Here is a tiny trained network, its code and every weight. The questions are about switching its units off for an input and a target symbol, where a switched-off unit gives its printed mean instead of its output.

import numpy as np


def w(rows, s, z=0):
    codes = np.array(rows[::2]) - 128.0
    scale = np.full(codes.shape[1], s)
    scale[-1] = z or s
    return codes * scale


def f(y):
    return y / 2 * (1 + np.tanh(0.7978845608 * (y + 0.044715 * y**3)))


def softmax(a):
    e = np.exp(a - a.max(-1, keepdims=True))
    return e / e.sum(-1, keepdims=True)


def log_softmax(a):
    a = a - a.max(-1, keepdims=True)
    return a - np.log(np.exp(a).sum(-1, keepdims=True))


def net(x, mask):
    ids = ['Παθμφω'.index(c) for c in x.split()]
    T = len(ids)
    res = E[ids] + P[:T]
    r = res
    for j in range(3):
        rows = slice(2 * j, 2 * j + 2)
        q, k, v = (r @ M[0][rows].T for M in (Q, K, V))
        z = softmax(np.where(np.tri(T) > 0, q @ k.T / 2**0.5, -1e9)) @ v
        o = O[0][rows]
        res = res + np.where(mask[j], z, o[:, -1]) @ o[:, :-1]
    y = f(res @ A[0][:, :-1].T + A[0][:, -1])
    res = res + np.where(mask[3:11], y, B[0][:, -1]) @ B[0][:, :-1]
    return log_softmax(res[-1] @ U[:, :-1].T + U[:, -1])


Q, K, V, O, A, B = {}, {}, {}, {}, {}, {}
E = w([
[44,187,71,129,175,199],'Π',
[220,95,100,48,133,103],'α',
[82,32,159,25,118,147],'θ',
[144,10,94,207,152,85],'μ',
[88,115,173,100,132,237],'φ',
[247,183,109,138,147,196],'ω',
],0.016)
P = w([
[114,254,175,93,155,43],'0',
[136,128,170,132,89,225],'1',
[143,124,162,113,114,220],'2',
[145,112,149,91,127,212],'3',
[153,123,140,93,131,220],'4',
[145,100,130,72,144,197],'5',
[150,105,124,61,148,193],'6',
[156,133,121,70,156,209],'7',
],0.0099)
Q[0] = w([
[136,99,147,197,116,52],'h1',
[149,70,83,85,155,217],'h1',
[171,124,115,151,211,123],'h2',
[52,129,160,155,98,107],'h2',
[75,74,88,98,248,209],'h3',
[65,155,170,118,133,149],'h3',
],0.015)
K[0] = w([
[117,31,30,219,193,145],'h1',
[43,238,88,56,228,79],'h1',
[212,84,130,184,37,133],'h2',
[125,130,134,14,73,252],'h2',
[83,176,144,255,180,5],'h3',
[155,19,125,200,123,114],'h3',
],0.0085)
V[0] = w([
[114,100,121,123,110,171],'h1',
[159,31,179,94,119,81],'h1',
[170,126,150,55,134,188],'h2',
[78,102,169,134,144,164],'h2',
[67,84,145,87,157,179],'h3',
[182,167,248,74,101,151],'h3',
],0.013)
O[0] = w([
[104,77,142,251,94,75,37],'h1',
[83,177,88,106,2,146,74],'h1',
[74,242,241,191,55,98,253],'h2',
[233,201,160,119,138,39,103],'h2',
[217,190,163,165,51,100,109],'h3',
[30,67,234,69,75,251,236],'h3',
],0.0078,0.0059)
A[0] = w([
[151,126,121,89,112,126,85],'n1',
[77,209,107,141,152,130,165],'n2',
[55,101,168,137,99,115,55],'n3',
[162,100,44,135,160,105,71],'n4',
[80,117,137,175,53,158,97],'n5',
[137,69,149,150,161,117,40],'n6',
[137,114,160,209,184,139,2],'n7',
[99,143,91,166,7,91,120],'n8',
],0.012,0.0055)
B[0] = w([
[215,190,127,148,156,89,153],'n1',
[254,77,149,114,87,138,195],'n2',
[173,100,174,72,243,105,225],'n3',
[50,97,147,150,108,142,193],'n4',
[85,90,90,108,125,37,247],'n5',
[180,207,124,94,130,140,181],'n6',
[145,129,90,71,86,97,187],'n7',
[22,215,123,140,221,124,175],'n8',
],0.01,0.012)
U = w([
[204,140,95,139,180,140,162],'Π',
[132,99,99,40,46,178,61],'α',
[112,165,132,143,146,157,102],'θ',
[112,70,93,186,165,157,196],'μ',
[150,94,209,215,99,154,252],'φ',
[120,122,134,174,193,254,26],'ω',
],0.0058,0.0037)

Each question gives the input, a string of symbols that net reads in full, and the target symbol t.
The units are the heads (2 rows each of Q, K, V and O) and the neurons (one row each of A and B). Each row of codes is followed by its name. A weight is (code - 128) times the scale printed after its matrix; where a second scale follows, it is the last column's (O, A, B and U).
mask holds one flag per unit, heads first, then neurons. A switched-off unit (its flag False) gives its mean, the last column of its rows in O or B, instead of its output. The means were averaged over made-up inputs and are rounded, as every weight is.
A unit's drop is (log p(t) with every unit on - log p(t) with that unit switched off) / (log p(t) with every unit on - log p(t) with every unit switched off).
The circuit of an input: a set's keep is (log p(t) with only the set's units on - log p(t) with every unit switched off) / (log p(t) with every unit on - log p(t) with every unit switched off). Starting from all 11 units, units are removed one at a time, each time the one whose removal leaves the highest keep (on an exact tie, the one counted first), for as long as the keep stays at least 0.8.
units of the circuit, in order: the units of the circuit, biggest drop first
most important unit: the unit with the biggest drop
top k neurons: the k neurons with the biggest drops, biggest first
which heads matter: for each layer, one digit per head in row order, 1 if its drop is at least 0.15 and else 0, layers parted by /
input μ φ φ, target φ: units of the circuit, in order	[h1]
input φ α α, target φ: units of the circuit, in order	[h1, h2, h3]
input Π μ ω φ, target Π: which heads matter	101
input ω Π Π α ω, target ω: units of the circuit, in order	[h1, n5, h2]
input μ α μ α α α α, target μ: which heads matter	011
input θ α φ ω θ α, target θ: units of the circuit, in order	[n8, h1, h2]
input ω Π Π φ α Π Π, target ω: units of the circuit, in order	[h3, h1]
input ω μ μ α, target ω: units of the circuit, in order	[h3, h1]
input ω μ α ω, target ω: which heads matter	001
input ω α φ α α φ φ, target ω: which heads matter	101
input α Π Π, target α: which heads matter	100
input α α μ Π ω φ, target Π: top 2 neurons	[n4, n2]
input ω α α, target ω: units of the circuit, in order	[h1, h3, n5]
input φ Π ω, target φ: which heads matter	010
input μ μ μ ω θ φ Π, target μ: most important unit	n4
input μ Π α Π, target Π: which heads matter	101
input α ω ω, target α: top 2 neurons	[n5, n8]
input θ μ ω, target α: which heads matter	111
input φ θ Π α Π α θ, target φ: which heads matter	111
input Π α Π α μ Π, target Π: most important unit	h3
input Π μ φ μ, target Π: which heads matter	100
input μ α ω ω θ α θ, target μ: top 2 neurons	[n6, n8]
input ω α α Π α Π Π, target ω: units of the circuit, in order	[h1, h3]
input Π μ Π α, target Π: units of the circuit, in order	[h1, h3]
input θ Π ω α ω, target θ: units of the circuit, in order	[n8, h1, h2]
input φ α θ, target φ: units of the circuit, in order	[h2, h1, h3]
input θ α α α α φ Π, target θ: most important unit	n8
input μ θ θ, target θ: which heads matter	110
input μ α α μ θ, target μ: which heads matter	000
input μ θ Π α Π θ, target Π: top 2 neurons	[n6, n7]
